Here is a tiny trained network, its code and every weight. The questions are about switching its units off for an input and a class, where a switched-off unit gives its printed mean instead of its output.

import numpy as np


def w(rows, s, z=0):
    codes = np.array(rows[::2]) - 128.0
    scale = np.full(codes.shape[1], s)
    scale[-1] = z or s
    return codes * scale


def norm(h):
    return h / np.sqrt((h * h).mean(-1, keepdims=True) + 1e-5)


def f(y):
    return y / 2 * (1 + np.tanh(0.7978845608 * (y + 0.044715 * y**3)))


def log_softmax(a):
    a = a - a.max(-1, keepdims=True)
    return a - np.log(np.exp(a).sum(-1, keepdims=True))


def net(x, mask):
    res = np.array(x, float).reshape(1, 4) / 4 @ E
    u = 0
    for l in range(4):
        y = f(norm(res) @ A[l][:, :-1].T + A[l][:, -1])
        res = res + np.where(mask[u : u + 3], y, B[l][:, -1]) @ B[l][:, :-1]
        u += 3
    return log_softmax(norm(res)[-1] @ U[:, :-1].T + U[:, -1])


A, B = {}, {}
E = w([
[57,137,29],'x0',
[43,9,129],'x1',
[15,176,152],'x2',
[136,128,54],'x3',
],0.0013)
A[0] = w([
[141,200,254,3],'L0N0',
[213,172,90,123],'L0N1',
[66,114,156,37],'L0N2',
],0.0077,0.0025)
B[0] = w([
[227,161,106,253],'L0N0',
[68,150,197,247],'L0N1',
[1,94,108,125],'L0N2',
],0.006,0.0019)
A[1] = w([
[184,160,82,4],'L1N0',
[145,77,77,127],'L1N1',
[236,6,243,189],'L1N2',
],0.0027,0.00025)
B[1] = w([
[50,118,149,136],'L1N0',
[121,165,194,124],'L1N1',
[128,3,141,254],'L1N2',
],0.0026,0.0008)
A[2] = w([
[78,117,143,115],'L2N0',
[213,89,255,252],'L2N1',
[130,183,204,208],'L2N2',
],0.0068,0.0038)
B[2] = w([
[74,105,151,131],'L2N0',
[85,122,2,255],'L2N1',
[89,159,75,200],'L2N2',
],0.0056,0.0055)
A[3] = w([
[86,131,68,157],'L3N0',
[129,125,4,254],'L3N1',
[166,96,100,102],'L3N2',
],0.0043,0.0035)
B[3] = w([
[141,116,173,175],'L3N0',
[196,117,252,254],'L3N1',
[88,193,142,124],'L3N2',
],0.004,0.0063)
U = w([
[110,98,61,110],'0',
[225,180,75,157],'1',
[145,128,160,2],'2',
[94,225,176,135],'3',
[172,106,234,123],'4',
[84,173,116,115],'5',
[166,36,132,153],'6',
[6,56,189,151],'7',
],0.013,0.0087)

Each question gives the input, the list of numbers given to net, and the class t.
The units are the neurons (one row each of A and B). Each row of codes is followed by its name. A weight is (code - 128) times the scale printed after its matrix; where a second scale follows, it is the last column's (A, B and U).
mask holds one flag per neuron, layer by layer. A switched-off neuron (its flag False) gives its mean, the last column of its row in B, instead of its output. The means were averaged over made-up inputs and are rounded, as every weight is.
A unit's drop is (log p(t) with every unit on - log p(t) with that unit switched off) / (log p(t) with every unit on - log p(t) with every unit switched off).
The circuit of an input: a set's keep is (log p(t) with only the set's units on - log p(t) with every unit switched off) / (log p(t) with every unit on - log p(t) with every unit switched off). Starting from all 12 units, units are removed one at a time, each time the one whose removal leaves the highest keep (on an exact tie, the one counted first), for as long as the keep stays at least 0.8.
units of the circuit, in order: the units of the circuit, biggest drop first
unit that matters most: the unit with the biggest drop
top k neurons: the k neurons with the biggest drops, biggest first
top k neurons in layer l: the k neurons of layer l with the biggest drops, biggest first
input [-7,-5,8,-1], class 1: unit that matters most => L0N0
input [-8,-4,-4,-8], class 1: units of the circuit, in order => L0N0; L2N1
input [3,-3,6,-6], class 1: top 2 neurons => L0N0; L0N1
input [5,-5,-8,2], class 5: top 3 neurons => L0N1; L2N2; L0N0
input [5,-1,-7,-4], class 5: units of the circuit, in order => L0N1; L2N2
input [-6,-2,-7,0], class 0: top 2 neurons => L2N1; L0N1
input [-8,-5,-8,6], class 0: units of the circuit, in order => L2N1; L0N1
input [4,-7,5,5], class 3: units of the circuit, in order => L2N1; L0N0
input [-2,3,0,0], class 7: top 2 neurons => L0N0; L0N2
input [2,1,-1,-5], class 7: top 2 neurons => L0N2; L3N1
input [5,-1,-6,4], class 4: top 2 neurons => L2N1; L0N2
input [0,6,-3,6], class 4: top 2 neurons => L2N1; L0N1
input [7,-8,-5,-2], class 3: top 2 neurons in layer 0 => L0N1; L0N0
input [6,1,-2,-8], class 7: unit that matters most => L3N1
input [-4,1,-5,5], class 0: top 2 neurons => L2N1; L0N1
input [-1,1,-4,4], class 0: top 3 neurons => L2N1; L0N2; L0N1
input [3,-3,-5,-3], class 5: units of the circuit, in order => L0N1; L2N1
input [5,-7,-3,-6], class 5: units of the circuit, in order => L0N1; L2N2
input [1,-4,-3,-3], class 5: top 3 neurons => L0N1; L2N1; L2N2
input [-8,3,0,5], class 0: units of the circuit, in order => L2N1
input [4,-5,2,4], class 3: top 2 neurons => L2N1; L0N0
input [8,-6,-5,5], class 3: units of the circuit, in order => L0N1; L2N1
